Below is a small trained network, with its code and all its weights. Each question gives an input and a class and asks what happens when units are switched off, that is, made to give their printed mean instead of their output.

import numpy as np


def w(rows, s, z=0):
    codes = np.array(rows[::2]) - 128.0
    scale = np.full(codes.shape[1], s)
    scale[-1] = z or s
    return codes * scale


def f(y):
    return np.maximum(y, 0)


def log_softmax(a):
    a = a - a.max(-1, keepdims=True)
    return a - np.log(np.exp(a).sum(-1, keepdims=True))


def net(x, mask):
    res = np.array(x, float).reshape(1, 8) / 4 @ E
    y = f(res @ A[0][:, :-1].T + A[0][:, -1])
    res = res + np.where(mask, y, B[0][:, -1]) @ B[0][:, :-1]
    return log_softmax(res[-1] @ U[:, :-1].T + U[:, -1])


A, B = {}, {}
E = w([
[109,134,167,195,137,159,138,53,178,101],'x0',
[89,145,172,157,18,136,137,72,80,127],'x1',
[116,183,170,121,148,73,183,95,62,96],'x2',
[157,145,189,148,159,95,96,95,107,191],'x3',
[155,63,89,121,144,226,195,130,115,172],'x4',
[133,162,106,189,69,134,215,163,118,161],'x5',
[133,148,113,111,160,128,125,156,64,156],'x6',
[244,114,168,88,129,88,153,105,166,181],'x7',
],0.011)
A[0] = w([
[245,95,183,110,192,67,116,113,149,141,202],'n1',
[137,180,77,107,164,65,102,174,92,103,149],'n2',
[144,141,153,180,110,144,135,126,122,168,12],'n3',
[169,84,104,147,145,152,223,169,77,158,154],'n4',
[159,103,89,133,149,128,43,140,87,140,77],'n5',
[173,170,163,165,102,145,170,140,147,121,62],'n6',
[89,105,107,121,114,111,131,84,141,51,182],'n7',
[174,135,134,81,145,105,157,127,126,139,126],'n8',
[111,145,170,217,112,138,53,107,149,169,41],'n9',
[66,128,126,147,183,128,150,77,115,78,190],'n10',
[77,132,155,183,98,145,90,84,127,61,133],'n11',
[139,170,104,106,153,51,97,227,93,138,104],'n12',
[144,128,108,105,151,156,227,155,112,174,138],'n13',
[112,56,101,59,200,160,3,151,75,140,175],'n14',
[81,177,98,123,143,78,113,153,129,115,71],'n15',
[86,96,113,137,109,151,101,156,132,79,178],'n16',
[150,108,53,123,168,187,132,178,176,115,110],'n17',
[129,122,76,146,163,138,133,171,142,119,15],'n18',
[152,107,131,94,138,112,150,91,126,198,118],'n19',
[102,155,118,99,162,62,126,193,112,108,186],'n20',
[153,61,43,119,175,225,146,225,195,114,159],'n21',
[212,136,157,78,164,97,129,111,165,168,64],'n22',
[158,107,141,110,137,81,107,113,121,72,40],'n23',
[181,128,145,90,123,76,137,103,183,200,152],'n24',
[109,152,173,155,232,177,137,56,132,69,81],'n25',
[145,94,64,142,151,170,127,160,138,120,91],'n26',
[102,167,164,141,134,169,138,172,93,155,251],'n27',
],0.011,0.0025)
B[0] = w([
[198,161,216,163,183,97,52,114,62,86,209],'n1',
[51,95,171,193,84,183,123,66,137,58,180],'n2',
[163,124,114,121,148,126,136,145,96,171,143],'n3',
[189,179,24,189,101,116,147,111,47,165,193],'n4',
[140,116,99,85,173,147,141,152,158,107,164],'n5',
[125,178,81,88,145,95,110,152,121,99,148],'n6',
[95,77,129,137,133,126,95,96,158,73,169],'n7',
[164,130,125,183,125,123,89,125,71,129,165],'n8',
[165,179,124,154,85,153,187,160,91,182,160],'n9',
[45,102,128,139,86,143,109,83,161,100,172],'n10',
[50,73,161,111,58,150,133,133,155,147,179],'n11',
[92,63,202,145,86,186,147,48,138,30,187],'n12',
[187,191,85,171,140,160,117,132,52,182,185],'n13',
[143,77,88,33,239,58,104,145,176,88,224],'n14',
[114,107,167,163,80,152,152,146,129,111,159],'n15',
[74,129,155,92,145,142,148,134,190,101,176],'n16',
[120,186,53,121,116,111,174,254,176,185,204],'n17',
[107,117,142,117,105,100,161,128,142,161,163],'n18',
[143,130,115,138,199,101,97,99,107,126,165],'n19',
[82,114,168,156,87,148,121,86,106,88,176],'n20',
[42,135,43,113,123,107,153,221,137,212,252],'n21',
[161,156,189,125,139,118,34,141,86,135,187],'n22',
[161,102,151,132,156,115,107,134,113,108,152],'n23',
[193,150,134,125,155,136,77,140,99,127,181],'n24',
[117,46,176,151,90,126,153,44,99,38,178],'n25',
[100,143,83,85,101,114,188,145,111,147,182],'n26',
[103,135,86,157,124,134,160,134,123,129,158],'n27',
],0.0083,0.022)
U = w([
[254,146,162,125,224,78,51,124,123,128,129],'0',
[114,99,203,187,89,126,124,54,145,42,169],'1',
[87,98,86,9,168,87,146,159,221,129,106],'2',
[155,166,64,171,104,115,166,165,109,250,192],'3',
[125,146,213,159,71,132,111,186,174,199,3],'4',
],0.0097,0.004)

Each question gives the input, the list of numbers given to net, and the class t.
The units are the neurons (one row each of A and B). Each row of codes is followed by its name. A weight is (code - 128) times the scale printed after its matrix; where a second scale follows, it is the last column's (A, B and U).
mask holds one flag per neuron, in row order. A switched-off neuron (its flag False) gives its mean, the last column of its row in B, instead of its output. The means were averaged over made-up inputs and are rounded, as every weight is.
A unit's drop is (log p(t) with every unit on - log p(t) with that unit switched off) / (log p(t) with every unit on - log p(t) with every unit switched off).
The circuit of an input: a set's keep is (log p(t) with only the set's units on - log p(t) with every unit switched off) / (log p(t) with every unit on - log p(t) with every unit switched off). Starting from the 12 units with the biggest drops (on a tie, the unit counted first), units are removed one at a time, each time the one whose removal leaves the highest keep (on an exact tie, the one counted first), for as long as the keep stays at least 0.8.
units of the circuit, in order: the units of the circuit, biggest drop first
k most important neurons: the k neurons with the biggest drops, biggest first
drop when u is switched off: that unit's drop, to one decimal
input [-6,-3,3,8,-8,4,4,5], class 1: units of the circuit, in order	[n12]
input [2,-1,-6,6,-6,2,-2,0], class 0: 2 most important neurons	[n21 n17]
input [0,8,3,5,-8,2,-5,2], class 4: 2 most important neurons	[n9 n12]
input [2,0,-7,5,-4,0,-3,0], class 0: 3 most important neurons	[n21 n17 n2]
input [7,-7,-7,0,-7,7,-4,3], class 3: 2 most important neurons	[n14 n9]
input [4,2,-7,1,-6,-8,-1,-1], class 2: 3 most important neurons	[n14 n12 n2]
input [1,4,1,6,-8,4,-7,0], class 4: 3 most important neurons	[n9 n12 n25]
input [-4,7,-8,2,-7,3,8,5], class 1: 3 most important neurons	[n12 n14 n21]
input [1,-1,-2,3,1,-4,1,-1], class 0: 2 most important neurons	[n21 n11]
input [-8,1,2,8,3,-4,3,-8], class 2: 2 most important neurons	[n14 n1]
input [5,-1,8,3,5,2,-8,3], class 0: 2 most important neurons	[n12 n2]
input [0,6,-5,4,3,3,-7,-7], class 4: drop when n4 is switched off	0.3
input [-2,1,-2,8,-4,2,-4,0], class 0: drop when n21 is switched off	0.4
input [3,8,-2,8,-8,6,-3,8], class 0: drop when n3 is switched off	0.0
input [0,-2,6,-8,2,2,-8,6], class 3: units of the circuit, in order	[n14]
